Each row is shifted at random along 4 fixed directions that mean nothing.
Known rows, with every step that occurs
ruzi-pupu-mupon-lefovar-sanibim-bebadig-silu-kogu-pulu: [-319 -214  458  -88  -58   74  169 -251 -463 -145   -2  -83  105  -82
  283   34  187  -55 -178 -211  197 -136   69 -125  -33  120  -94 -354
  108 -265  353 -270   77  189 -311  103 -192   16    4   43 -347 -130
  393   71  -72  492 -318 -120 -401 -137 -150 -439   -4  173 -165 -449
 -245  377  265  -57 -101 -160]
kogu-ruzi-pulu-lefovar-mupon: [ 343 -236   96  -70 -322 -126 -165  -45   36  213 -108  -62  345  -68
 -102   -6  140  -91 -253   89   94 -112  -47   41   97 -202   46   34
   32  -32   29  105  245 -421  -54  189 -271 -123  161  -99    9  -88
  -73   92  192  132   81  254   -2  326  -77  334 -199  165   66  398
 -128  -28 -289  -77   25   -6]
goveteg-rotugi-pupu-ruzi-pulu-kogu: [  80   17   43    3   14 -244 -196  -53   20  -94   97 -238  384  296
   20  -85  -36 -166 -231 -309  225   14    0 -123  177  144   -2  -46
  107 -418  -66 -168  176  -39  -65  211  -98  -12   -3  207   42  -79
  545 -153 -135  156 -184  268 -332 -125   54   13 -224 -186  -37  125
  -96  -92  135   98 -200  -57]
silu-kogu-pulu-lefovar: [ 356 -182   70   55  -76 -114 -188    4  134  161   63  -58  138  -92
   -4 -193   10   17  -67   59  107  -47  -83   45  233   58   55  -27
  122  -75  -27  177   -2  -28 -110   71   -8  -55   90   52   40  -32
   43 -137  313   63 -100  286  -20   62  -74   -6 -111  -13  -13  275
  -38  -26   18  -61  -13  -82]
bebadig-pupu-ruzi-rotugi: [-236  203  -51  120  176  326  364   94 -198  -87 -313  261 -475 -191
   21  287   -5  233  640   83 -124  142    5  140 -250 -187  -90 -120
 -130  501   50 -201 -181  263   90 -180  114   11 -282 -399 -180  -28
 -371   97   22 -172  347 -541  107  113  -87 -215  222  435   86 -528
 -110  152  -53 -166  -22   78]
bebadig-silu-pupu-mupon-lefovar-ruzi-pulu-kogu-goveteg-rotugi: [ 249   98   15  354   27   31 -124  228   19  106  273  157  -57 -102
  116  -44  136  343  233  393 -399   58   30 -114  -43   69    6   65
  108  368   80  101 -162   48   46  -98  269  165 -261 -136  184  211
  -54  117  128 -124  133 -179  165  175  -23 -249  270  -57  -51  -51
  203  192  -89  -40  -47  -61]
pulu-lefovar-mupon-bebadig-silu-pupu-rotugi: [ 452  -74   54  136 -281  191 -109  104   30  320   92   67  350 -481
   97   95  287  433 -349  605 -270 -236  101    0  111  -77   95  217
  -83   87    4  449  297 -621   88  203 -192  -99  146 -185  207  152
  -91  397  247  139  261   50  246  492 -159  350   86   93   52  330
  117  167 -103  -60  244   62]
pulu-lefovar-mupon-bebadig-silu-kogu-ruzi: [-245  -63   91 -117   86   76  296  -38 -270 -182 -144  -74 -257 -165
  199   13   28 -108   65   11   68  -43  -63  -15 -327    5   58 -166
    0   -1   12 -107 -120  287   41 -132  -37   25  149 -131  -96  -31
 -106  188  -88  -17   20 -363   15 -125    7 -218  134  224  -14 -328
 -331  261  144  -28   45  -27]
sanibim-pupu-ruzi-rotugi-silu-kogu-pulu-lefovar: [-104   66   41   43   79   11   -9   52 -107   36 -119   39 -112   -4
  -95   41  -17    9  358  -68 -156  150   39   76 -158 -206   -9 -101
   41  212  131 -154  -44  272  -11 -100  105   -1 -213 -232  -28   16
 -319  -81    2 -186   97  -59  -84  154  -27  -16  128  178   43 -138
   10  -30 -296  -45 -121   40]
mupon-bebadig-silu-kogu-lefovar-sanibim: [ -78 -106   87    2 -162  398  193  -64 -274  -56  145  140 -188 -308
  209   12  275  235  -24  160   45 -196   76  -11   10  127  -53 -101
  -31  202  188   58 -144  -76 -116  -83  -53   42    0   12 -170  -52
   83  178  138  331   23 -304   29    6 -139 -136   59  334  -68 -382
   26  230  298 -186  119  -56]
rotugi-goveteg-silu-pupu: [ -95   57  -90   33 -190  362  251  160 -247  -85  -39  263 -140 -262
  -75   54   26  325  223  -62 -248 -167   65  202  -52   -5 -102  -56
 -188  286   99  -36 -278   18  107   21  196   21 -167 -222 -121  -17
 -159  -67   65  -56  182 -240  214  228  -17  261  -65  329  -50 -384
  -14   83  157 -112  -32  105]
sanibim-mupon-lefovar-kogu-ruzi-pupu: [-376 -114   18 -306   52  -23  -11 -195  -62 -100 -205 -162  -40  213
   41   68  -94 -293 -226 -295  465  107  -76   83  -98  -23   -2 -196
   43 -258  -43 -243  267  184 -163   29 -307  -67  302  161 -181 -234
  260  -36 -211   51 -207   46 -217 -283  130 -167   74 -111  195 -148
  -74   58   62  188  -36  -59]
silu-pupu-ruzi-pulu-kogu-lefovar-mupon: [ 184   -9   26 -109   26 -291 -212 -119  400  106   27 -260  250  399
 -192  -39 -224 -393 -261 -119  353  116 -181  -80  352   -9   35  154
  -40 -393 -280  -73  338 -253  -69   99 -125 -169  248  224   90 -178
  258 -136   81  -36 -196  437  -99 -221    6  152 -213 -396  124  494
   13 -222  -63  102   56   35]
silu-kogu-goveteg-rotugi-pupu-mupon: [ 117  -80 -163 -154 -357  243  137   32   27   48 -246  228  285  -22
 -257  207  -32  198  -40 -120  200 -258 -111  200  348  -48  -11   29
 -257   84 -168  229  -31 -342  101  225  -66 -129   52  -18 -179 -228
   36 -150  175  189  124  126  219  199  -78  497 -405  160   76   78
   37 -242   92  -68   77  101]
sanibim-bebadig-silu-pupu: [  74  -24  132  161  -90  407  -39  -15 -200   62  246  131 -171 -365
  228 -155  322  289  -24  209 -256  -52  145   73  123  143 -209   59
   42   26  231    8 -181   38 -207  -88   42   36 -125    8  -25   80
  -53   89  118  181   54 -222  -50  167    8 -262  203  150  -76 -346
  242  317  134 -107   26 -110]
goveteg-silu-kogu-pulu-lefovar: [ 190  -30  -57  -76    3 -211 -106  -55  241  -49  118 -125   90  184
    0 -230 -141 -264 -204 -146  294   -9 -153  -65  263  187   46   70
   52 -249 -170    3  -29   -5  -17   49   29    0   99  268   55 -107
  361 -208   37   38 -262  293   13 -266   21   71 -257 -220   -8  297
  -32 -143  198   64   15  -18]
mupon-lefovar-sanibim-pupu: [ -86   27 -114 -269  189 -249 -223 -215  443   32   53 -325   36  299
  -41   42 -296 -380 -495 -199  485  227  -67  -46  107   19  126  126
   31 -303 -306   -4  544 -231  -89  151 -354  -96  489  294  164 -203
  382   35 -184  -32 -237  421  -57 -385   53  149  -80 -403  265  409
  115 -205  108  238  145  128]
silu-kogu-pupu-ruzi: [ 189 -198  143   -5 -384  374   25  -24 -210  158 -120  193  335 -272
  -71  142  279  298  -19   32  131 -341  -11  219  440  -35  -36 -148
 -169  155  109  185  -17 -288  -76  232 -135 -192  -29 -117 -209 -189
   51  -64  385  465  103   34    8  410 -241  233 -236  379  -24  -44
   44   15   39 -214    1  -77]
mupon-lefovar-silu-kogu-pulu: [  16   60 -452 -163 -102  239   94  166  303  149 -210  257 -290  -62
 -315  249 -200  149  152  187  107  129 -135  226  -85 -264  210  173
 -169  632 -270  221   91 -319  210 -114  -44  -63  155 -172   64 -141
 -432  127  124 -380  288  -32  601  146   31  584   14  139  326  214
   96 -219 -215  -16  253  288]
pupu-bebadig-silu-kogu-ruzi-pulu: [ 110  -91  167  245  -45   64  -19  -76  -76   60  232   73    1  -96
  224  -89  218  190   11  142  -89  -45   98 -196  200  220 -169  -56
   66  -58  225   82 -145   42 -119  -92   79   46 -260  164  -65   97
  100   49  113  286 -176  -45 -101  -62  -67 -352   29    8 -174  -93
   11  120   95  -95   29 -110]
pupu-rotugi-silu-kogu-pulu: [  -7  -96 -127   -3 -295  328  190  101 -178   30 -162  273  101 -145
 -131  205  181  357  240  -41   11 -195   85  118   70  -79  -62  -85
 -210  348  127  121 -112 -176   60   40  -33  -70 -229 -194 -225  -78
 -173   15  146  149  150  -52  132  250  -84  365 -214  396   51 -131
  -83 -112  -32 -152   47   92]
pulu-lefovar-ruzi-rotugi-silu: [  73 -103  -13  -51 -132 -136  -73  -15  -93   94  -57 -107  113 -153
   33    9  112  -67 -178  -32  -18  -32   40  -41  -97 -113   66  -32
   53 -135    9   48  131 -167   -9   67 -164 -100  203  -87   30    2
  -61  135  -67   74  118   13  -70  227   49  221  -27  167   41  153
 -131  106 -132   12   16   -3]
kogu-goveteg-silu-pupu: [ 181   22  -96 -251 -121 -150  -61 -156  320  -13   11  -91  280  247
 -119   -1 -165 -286 -452 -293  312 -135 -117  -33  399  109    1  166
 -207 -451 -282   69   94 -385   54  231  -57 -163  300  337  -10 -229
  421 -224  -24  181 -150  385   58 -172  -53  392 -481 -293   11  351
  240 -343  201  125   98  -23]
sanibim-bebadig-pupu-rotugi-goveteg-silu: [ -59   80 -112 -112  -70  326  161 -121  105   26  -81  173  -61  -93
  -48  126   30   41 -104  -44  108  -34   47  154  204  -14 -132  148
 -219 -128  -90   24   14 -234  -42   54 -154 -121    2   97 -120 -133
   26  -28  -42  119   98   -5   50   38   -3  175 -111   81   82 -135
  255  -96  149   25  142   59]
pulu-ruzi-pupu-silu-kogu-lefovar-sanibim-mupon: [-152  207   60   96  372 -504 -151   46  158 -105  -59 -199 -145  309
  -27  -89 -196 -343  293  102 -158  249  -91 -244 -291  -80   77   49
  175   -5  -67 -157  -64  426  158 -164  144   97  -76  -48  214  239
 -262    8 -203 -443  -83  -33  -75 -198  139 -273  230 -252  -52  215
 -106 -109 -366   77  -93   13]
lefovar-sanibim-bebadig-silu-kogu-pupu: [-126  -75 -121 -391 -130   70  -55 -293  308   12   -8 -104  144  230
 -162   57 -121 -431 -557 -244  461  -25  -87  130  422   67  -85  256
 -173 -346 -311   71  303 -403 -127  139 -412 -118  403  343    9 -243
  175  -41 -143  284 -140  317    6 -267  132  272 -296 -248  114  338
  172 -203  128  124  288  117]
mupon-lefovar-silu-kogu: [ -64   40  -98   79  148   23 -117   92   -8  -14  163  -37 -237  -37
  115  -58  -17  178   45   80  -38  110   49  -28 -205   61  115  -43
  111  213   47   38  -45  140   20 -113  108   83   54   22  126   66
   31  100  -33 -166  -20  -94   84  -94   65 -156  247  -95   81  -98
   54  102   54   63  -29  -49]
kogu-pulu-ruzi-rotugi-silu-pupu: [-163 -160  -33 -413 -284  -36  283 -154   -8  -76 -415   67  -31  127
 -260  130  -83 -382   69 -401  437  -61 -202   83    2 -207   -2 -125
 -182  -51 -112 -225  -15 -146  -32   -2 -237 -231  194  -86 -340 -363
 -212 -108   49   43   32   42   31   34  -15  406 -406  426  102    8
 -272 -147 -135 -108   67   73]
lefovar-mupon-bebadig-silu: [ 132  142    1  156  163   61 -257   77   80    4  253 -160   39   43
  137 -102   85  212 -226  458 -211    9  128  -73 -176  138  -63  285
   61  -18   -8  183   90 -175   64  -86   63  120   11   88  310  324
   19  218  -60 -132   61  -91   57 -101  128 -229  351 -444  -16  119
  127   97  -50  109   69  -66]
lefovar-ruzi-rotugi-goveteg: [ -90  102 -334 -174  -23 -172 -172  -18  207   10 -159  -69   35  355
 -354  105 -173 -215  -77 -233  149  145  -26   86  -64 -185  -35  196
  -76  -94 -248  -16  139 -303   69  -12  -99 -103  189   94   61  -50
 -145  -93 -240 -159  156  107   35  -11  275  399 -119 -189  175  310
   71 -312 -287  147   23   69]
mupon-bebadig-pupu-ruzi-rotugi: [ 129  200  -49   97   84   60 -118  -67  226   55   79  -29  -25   29
   49   89   14  133  -79  296   78   34   43 -112   38  -11  -37  203
  -60  -38  -74   93  171 -334   21   -6  -44  -71    0  131   70   67
  154  123   51   -5  112   -9  -26  -56  -98  -11  109 -145   95   79
  273 -124    3  -10   83   12]
kogu-pulu-lefovar-silu-pupu-ruzi-rotugi-goveteg: [  75 -128   11 -141  -21 -238    8  -40  104   59  -71 -106   49   65
  -64  -43  -97 -270  -82 -235   93   64  -66   -2  -42  -90   93  -55
   23 -160  -51  -98   87  -42  -36   -5  -26 -105  134   -5  -17 -101
  -60  -87   37  -27  -63  197  -29  -32   -2  165 -175   13   -7  176
 -116  -75  -90   29   -5  -26]
sanibim-bebadig-silu-kogu: [-153  -66 -171 -212 -198  394  150 -179   15    4  -28  201 -240  -66
  -63   35   56  -65  -56 -110  271  -29  -46  168  245   37 -181   96
 -184  -27  -84   -1 -150 -101 -137 -115 -157  -75   83  160 -200 -225
 -103  -48   -1  158    9  -76   99  -69  108  109 -113  183   96 -176
  178  -25  124  -39  234   42]
ruzi-pupu-bebadig-silu-kogu: [  31  113  314  266  265 -233 -189 -130  -65  -63  301 -174   57   61
  289 -178   43    6  -64  141 -172   44  102 -349   62  234 -141    2
  180 -367  196  -60  -54  203 -122    0  166  111 -175  201   54  256
  298    8  -83  141 -288   20 -338 -208  -63 -571  169 -311 -265  -11
   61  147   87   17  -96 -173]
sanibim-lefovar-kogu-pulu-ruzi-rotugi: [-144  -97 -217  -78  149   10   38  125  -69   73 -247  155 -367 -125
 -118   16  -80  -86  321 -138 -160  289  -42  246 -292 -238  140 -181
  165  378    3 -135    4  454   -9 -182  -32   82   58 -231  -14  -73
 -518  -47  -70 -382  173 -167  142  181   95  -51  253  280  134 -115
  -88   62 -274    2  -78   50]
bebadig-pupu-rotugi-goveteg-silu-kogu-pulu: [-102    8   19 -170   27    2  209 -244  125 -104  -26    6   87  226
   31  109 -109 -198 -128 -389  510  -93  -58  -31  315  156 -110 -103
 -238 -383 -163 -136   13 -109  -95  166 -136 -169   67  228 -246 -297
  552 -227  -41  353 -184  175 -211 -315  -94  -91 -333  -34   24 -106
   80 -131  420   91   35 -109]
pupu-rotugi-silu-kogu-ruzi-pulu: [ 304  139 -290  225  -20 -168 -288  212  350  139   69   45  197  232
 -237   25  -78  220  215  233 -160   62   27  -79   47 -108  -11  294
  -50  266  -88  255   25 -245  198   13  165   46 -264  -30  214  226
 -162  -28   64 -298  121  285  156   96   69  337  -59 -245  120  476
  174 -406 -337   21    2  139]
kogu-ruzi-pulu-lefovar-mupon-bebadig-pupu-silu: [ 278   18   75  105   78 -366 -229    4  253  100   77 -186  117  170
    5 -110  -36 -194  -71  235  -31  102  -48 -182  -87  -96   65  137
  129  -50  -28   20  138 -131   42   -3    2   11  -12   13  188  136
   -2   82   49 -162  -13  199  -46   -7  -22  -44   53 -220   25  397
   12 -106 -281   27  -48  -24]
sanibim-lefovar-ruzi-pupu-silu-kogu-goveteg-rotugi: [ 218 -167  100  192   35 -187 -410  -10  -56  184  314 -166  287  -28
  153 -221  256    4 -329 -104 -158   78  122  -99  218  132   14 -150
  313 -219  170  -30  221   91 -218  154  -60   -6   55  179  121   13
  431  -88  -33  282 -182  219 -301  126   28 -227   73 -149  -18  150
  184   83   30  120 -221 -206]
rotugi-pupu-silu-kogu: [ 159   -4 -113  -35 -340  258  -52   21  116  200   -1  140  335  -23
 -197  203   16  205 -173  121  123 -201   35   60  422  -17 -103  129
 -278  123  -75  218  139 -521   75  173 -111 -188  -61  -28  -55  -73
   79  -43  185  182  112  218  136  252  -69  526 -210   27   67  253
  192 -174  -57  -50  126  199]
lefovar-kogu-ruzi-pupu: [-622  111  -69 -341  326  -13  306  -50 -309 -389 -439   35 -509  285
 -141  103 -258 -453  445 -444  209  166 -124  208 -446 -156   67 -267
    0  139  -80 -395 -282  653   53 -269   47   99   43 -131 -233 -160
 -363 -170 -307 -300   53 -442  -69 -240  126 -270  126  161  -24 -409
 -309   12 -116    7 -176  -46]
pulu-kogu-lefovar-ruzi-rotugi-goveteg-silu-pupu-bebadig: [-177   95  -12   16  361 -262  167  118  -52 -176 -162  -40 -251   85
  -40  -45 -196 -243  364  -89 -229  154  -92  -40 -352  -53  187 -146
  114   -1  -64  -96 -298  532  167 -186  247  120  -16 -103   50  116
 -317  -91 -156 -380   32 -197   33  -69   46 -191  117    0 -170 -131
 -196  -49  -77   27 -171  -33]
pupu-rotugi-goveteg-silu-kogu: [  73   44 -381 -194 -190  -89  -48  -93  398   53  -68   68  352  344
 -319  206 -196  -64 -230 -281  396  -95  -41    9  375  -14  -27  224
 -342 -234 -326  187  189 -545  141  235 -168 -169  104  272  -26 -200
  267 -169 -104  105  -79  477  134 -135   56  673 -520 -215  164  471
  202 -574   47  150  208  137]
goveteg-rotugi-silu-pupu-ruzi: [ 335   72 -177  127 -339  251  -73  226   38   93   50  138  327 -161
 -112   57  186  437  -66  177 -146 -176   36   73  275    4  -38  205
 -128  216  -57  200  120 -506  119  231    4  -53 -154 -147   92    4
  116   79  164   80  228   78  200  386  -19  558 -225  142  130  185
   68  -96   15 -105    4  189]
rotugi-goveteg-silu-kogu-pulu-ruzi-pupu-mupon: [ 461   17  -45  181 -164 -352 -475   54  361  214  325  -99  563  225
 -139 -178  -56   79 -339  116 -106 -154   30 -113  304   97  -46  243
   17 -271  -70  289   91 -419   63  246  117  -26  -55  245  275  190
  311 -237  107    3 -118  566  -46   96   52  278 -189 -471  -85  601
  315 -307 -105  137  -62  -51]

Rows
[ 228 -171  228   85   42  -27   -2   25  -12  161   39  -38   -6 -337
  174 -111  157    1  -75  155 -206   41   83   42  -35    0   88  -87
  191   60  159   55   91   55 -121   -6  -82    0  -17 -151   69   73
 -157  101  209   76   -2   54   -8  171 -141 -133   80  151 -109   53
 -103  201  -33  -93   -7  -32] => kogu-pulu-lefovar-sanibim-bebadig-pupu-silu
[-228  -44  107   51  -73  160  239  127 -393 -152    8  154 -127 -149
   69  -23   80  197  241 -199 -200 -140   83  100 -233   62  -21 -311
   -1  184  249 -182 -314  332   11  -55  211   70 -202 -162 -163   -8
  -16 -111    7   -5    7 -289  -19  104  -22 -120   59  281 -147 -548
 -137  225  182  -59 -216  -77] => rotugi-goveteg-silu-pupu-mupon-lefovar-kogu-pulu-ruzi
[ -81  112  -14  -62   55   20  121 -118   81  -88   45   -2 -126  115
   47   54  -42 -110  -29  -22  202    6  -35 -116  -11   31   53    7
  -56 -107  -77  -87  -22  -72   13  -71   -1  -42   31  181  -70  -97
  212   15  -36   55   -8  -83  -52 -203  -85  -86  -11  -21   20 -139
  114  -68  155   11   48  -46] => mupon-bebadig-pupu-ruzi-pulu-lefovar-silu-kogu-goveteg-rotugi
[ 402  113 -101  255   17 -109 -287  167  339  151  234  -44  217   34
  -10 -146   -6  163 -136  391 -166    6  -37  -65  232   67   44  312
  101  107  -90  253  144 -251   93   94  136  104  -96  103  305  205
  226    5  121  -69    0  228  144   20  -11   92   29 -367   52  425
  250 -141   10   34   17   69] => goveteg-silu-kogu-lefovar-sanibim-mupon-bebadig-pupu-ruzi-rotugi
[ 334   40 -207  130 -197   78 -155  187  200  168  190   90  258  -74
 -170  -45  -18  321 -163  253 -237 -190   55  100  142    8   -3  257
 -112  126  -75  357  -11 -433  168  143  159   18  -41   16  210  161
   16  -71  153  -89  133  224  265  228   21  451  -95 -180   -3  297
  254 -213   19   25   54   94] => rotugi-goveteg-silu-kogu-lefovar-mupon-bebadig
[  54  -30   43   48 -120   70  110   41 -127   66  -21   17  109 -254
   76   71   95  178 -104  221 -131 -160   37   -2 -116  -66   60    8
  -64    2   30  135   56 -162   97   71  -40  -26   66 -141   37   85
  -39  196   27   39  146 -107   74  201  -59   95   80  123    2  -35
  -66  154   28  -12   77   20] => pulu-lefovar-mupon-bebadig-pupu-ruzi-rotugi-goveteg-silu-kogu
[ 274  -40  162  155 -296  307 -209   26 -142  203  192  -16  472 -218
   89   66  396  501 -444  493 -197 -322  238   14   85   32 -122  182
  -85  -28  189  314  259 -660  -26  192 -162  -73  -13  -34  115  211
  152  274  150  316  208    4  -56  372  -65   76  157 -100   -7   89
  187  177  -56  -15   58  -88] => lefovar-mupon-bebadig-pupu-ruzi-rotugi-silu
[ -80  -47   12    8  -47  132  308  227 -236   25 -323  322 -329 -253
 -197  126  -73  110  601  196 -389  106  -43  158 -424 -334  187 -117
   33  592  153  -64 -275  292  142 -221  129  167 -202 -503  -84   66
 -876  138  111 -489  301 -306  352  375  -76  105  209  478  -87 -226
 -343  190 -423 -214   24  147] => ruzi-pulu-kogu-lefovar-silu-pupu-mupon
[-119 -163  -79 -251 -190  190  255 -115   54   26 -273   68   19   -3
 -163  189  -69 -110  -56 -143  418  -90 -171  161  255 -105   14  -38
 -171   44 -159   38  166 -206  -61  100 -245 -134  228    0 -239 -312
   54  -23  117  235   -3   65   79  -72  -72  245 -271  198  177   13
 -109 -111  179  -80  171  129] => silu-kogu-lefovar-sanibim-mupon-bebadig-pupu-ruzi-rotugi
[ 287 -296  311  186 -367  205  -58   82 -332  212  -19  198  246 -412
   54  -40  390  440  110  241 -127 -279   44   98  130  -41   21 -270
  127  302  350  181  -96  -72 -155  112  -55  -61 -146 -234 -158  -11
 -108   25  476  297   67  -38  -33  512 -236  -53    4  471 -100 -113
 -115  251  -92 -259 -116 -152] => silu-kogu-pulu-ruzi-pupu-mupon-lefovar
[-294 -161  116 -217  -59   17  234 -207 -202  -80 -102  -94 -118 -170
  149   42   43 -289 -179 -291  174    3  -15   -4  -20   -7   -4 -142
  -11 -253   20 -191  123  120 -145   17 -276  -57  264   -2 -151 -191
   21  151 -167  244 -100  -99 -143 -113   12  -42  -92  261   11 -198
 -230  232  181  -16  125   42] => pulu-lefovar-sanibim-bebadig-silu-pupu-ruzi-rotugi
[-154 -127   93 -111 -146  171  292  -76 -307   20 -209  120 -143 -317
   59  149  154  -69   50  -37   47  -69  -32   38  -37 -113   56 -224
  -27   80   53  -50  -38   37  -41  -48 -178 -117  117 -189 -215 -166
 -191  151   25  212  116 -317   39  220  -86   75  -13  510  -25 -209
 -259  259    2 -122   99   31] => pulu-lefovar-ruzi-pupu-bebadig-silu-kogu
[  36 -126   31  102 -215  232   58   99 -255   19  169  128   90 -279
   29 -112  169  292  -49  -70 -272 -236  150  165   67   99  -84  -87
   -8   88  222   96 -209   -1  -38  101  124   73 -122  -51  -34   59
   36 -107   91  183   17  -18   14  218   -6  106  -82  183 -154 -244
   42  104  237  -73  -87  -32] => rotugi-goveteg-silu-kogu-lefovar-sanibim-bebadig
[-120   39   35  128  -53  -57   83  138 -261  -84  -29  112   12 -151
  -19  -13    1  276  242   21 -429  -57  125  -13 -364 -117  -17  -28
   50  153  259  -24 -167  147   82   22  219  191 -237 -220  -18  248
 -246   56 -133 -146  104 -119    2  194    9   11   96  122 -122 -234
  -40   77 -114  -51 -129   26] => ruzi-rotugi-goveteg-silu-kogu-pulu-lefovar-sanibim-pupu-mupon-bebadig
[-256   12  102 -147   93   65   81 -140  -54 -126    7  -47   10   78
   28   22  -27 -160 -187 -245   39   29   64   47  118  128  -49  -18
   -3 -164  -19  -52   96  109  -76   59 -138   51   64  125    2  -77
   77  -17 -196  214 -148   13  -88 -205   29 -140  -69  -97  -71  -89
  -15   14  157   71   53   35] => lefovar-sanibim-pupu-bebadig-silu-kogu-goveteg-rotugi
[  75  -40  128  272 -112  243  111  141 -360   53  220  256 -179 -317
  198  -31  305  325  332  125 -345  -60   93    1   -5   62  -54 -190
   59  393  266  -86 -306  220  -76 -126  219  127 -301 -237  -56   44
  -87   75  173  146  130 -369   28  269 -108 -315  186  371 -132 -412
   66  387   55 -182  -67 -144] => bebadig-silu-pupu-ruzi-pulu-lefovar-kogu-goveteg-rotugi
[  24  164  -44    5  167 -287 -116  -19  310   51    2  -50   -4  193
 -177   -7 -248 -241   47  164  -83  171  -67 -138   41 -101   62  232
   16  -10 -131   40   84  -24   99  -33   69   45  -51   19  146  147
 -193   -4  -70 -276  -86  232  103  -89   15  120   11 -299  -16  445
  109 -245 -296   39   99  167] => ruzi-pupu-silu-kogu-pulu-lefovar-sanibim-bebadig
[  59   34   70  252  -65  314  101  174 -240  -39   17  208   20 -262
  216  126  261  596  186  384 -310 -149  139  -62 -168   93  -53  -17
    2  325  241  179 -134   -9   91  -57  154  142 -349 -131  -34  198
  -56  229   87   79  127 -348  145  127 -107 -158  186  108  -98 -345
  -28  159   55 -125   -9  -12] => pupu-mupon-bebadig-silu-kogu-goveteg-rotugi
[ -15   16  -76 -199 -171  201  183 -133  185  159 -211  240  -56  -53
 -214  223  -82 -109   26   48  145   48  -91   90  247 -203  -17  103
 -229  109 -143   80  108 -252   25   -3 -191 -155   13  -60 -117 -221
 -313   21   73   12   94   79  231  155 -108  371 -142  227  123  154
  128 -165 -217  -49  271  217] => sanibim-pupu-bebadig-silu-kogu-ruzi-pulu-lefovar
[-507  -38  -44 -288  -61  272  226 -138 -116 -198 -153   -4 -125   90
  -28  159  -46 -134 -156 -246  236    1   16  137  -50   44 -128  -25
 -143  -45  -47 -177  178   29  -73  -13 -274   -1  176   81 -168 -162
   35   95 -241  149  -75 -144  -12 -315  146    3  -20   14  115 -301
 -105   62  200   81  159  138] => lefovar-sanibim-mupon-bebadig-silu-pupu-rotugi-goveteg
[  11   50  -12   34  215 -172   23  114  -58   -1  -52  -19 -169 -110
   69  -40  -89 -102  152  -21 -219   87  -11   41 -208  -53  204 -109
  109   48  -42    5 -117  358  118 -105  157   72   49 -114  130   74
 -213  -26  -39 -251   80 -128   65   68  -28 -108  167    3  -83  -15
  -50   88  -73   31  -79  -54] => pulu-lefovar-kogu-goveteg-silu-pupu-ruzi
[-159   -8  113  -69  135 -253  106 -117  -51 -132   16 -226   26   79
  169  -39  -76 -204 -151  -55  102  -51  -19 -195 -209   60   37  -64
  -18 -371  -34  -68    5  120   49   14   -8  -12  157   70    3   62
  187   93 -194   21 -129  -11 -174 -233   34 -217   41 -153  -43  -42
 -131   68  133  118   -7  -88] => pulu-lefovar-mupon-bebadig-pupu-silu-kogu-ruzi-rotugi-goveteg
[  39  -56  -74 -194 -112 -140 -107  -30  121   98 -114   55  136  200
 -259   11  -66 -206  -91 -110  115  -25  -38  105   75 -106   79   37
  -29  -79 -112   91   41 -168    3  -33 -105  -82  101   74    9  -51
 -232 -148   27  -85   54  182   11  135   62  200  -72  -86  -10  324
   62 -155 -299   35    0  -37] => lefovar-kogu-pulu-ruzi-rotugi-silu-pupu-bebadig
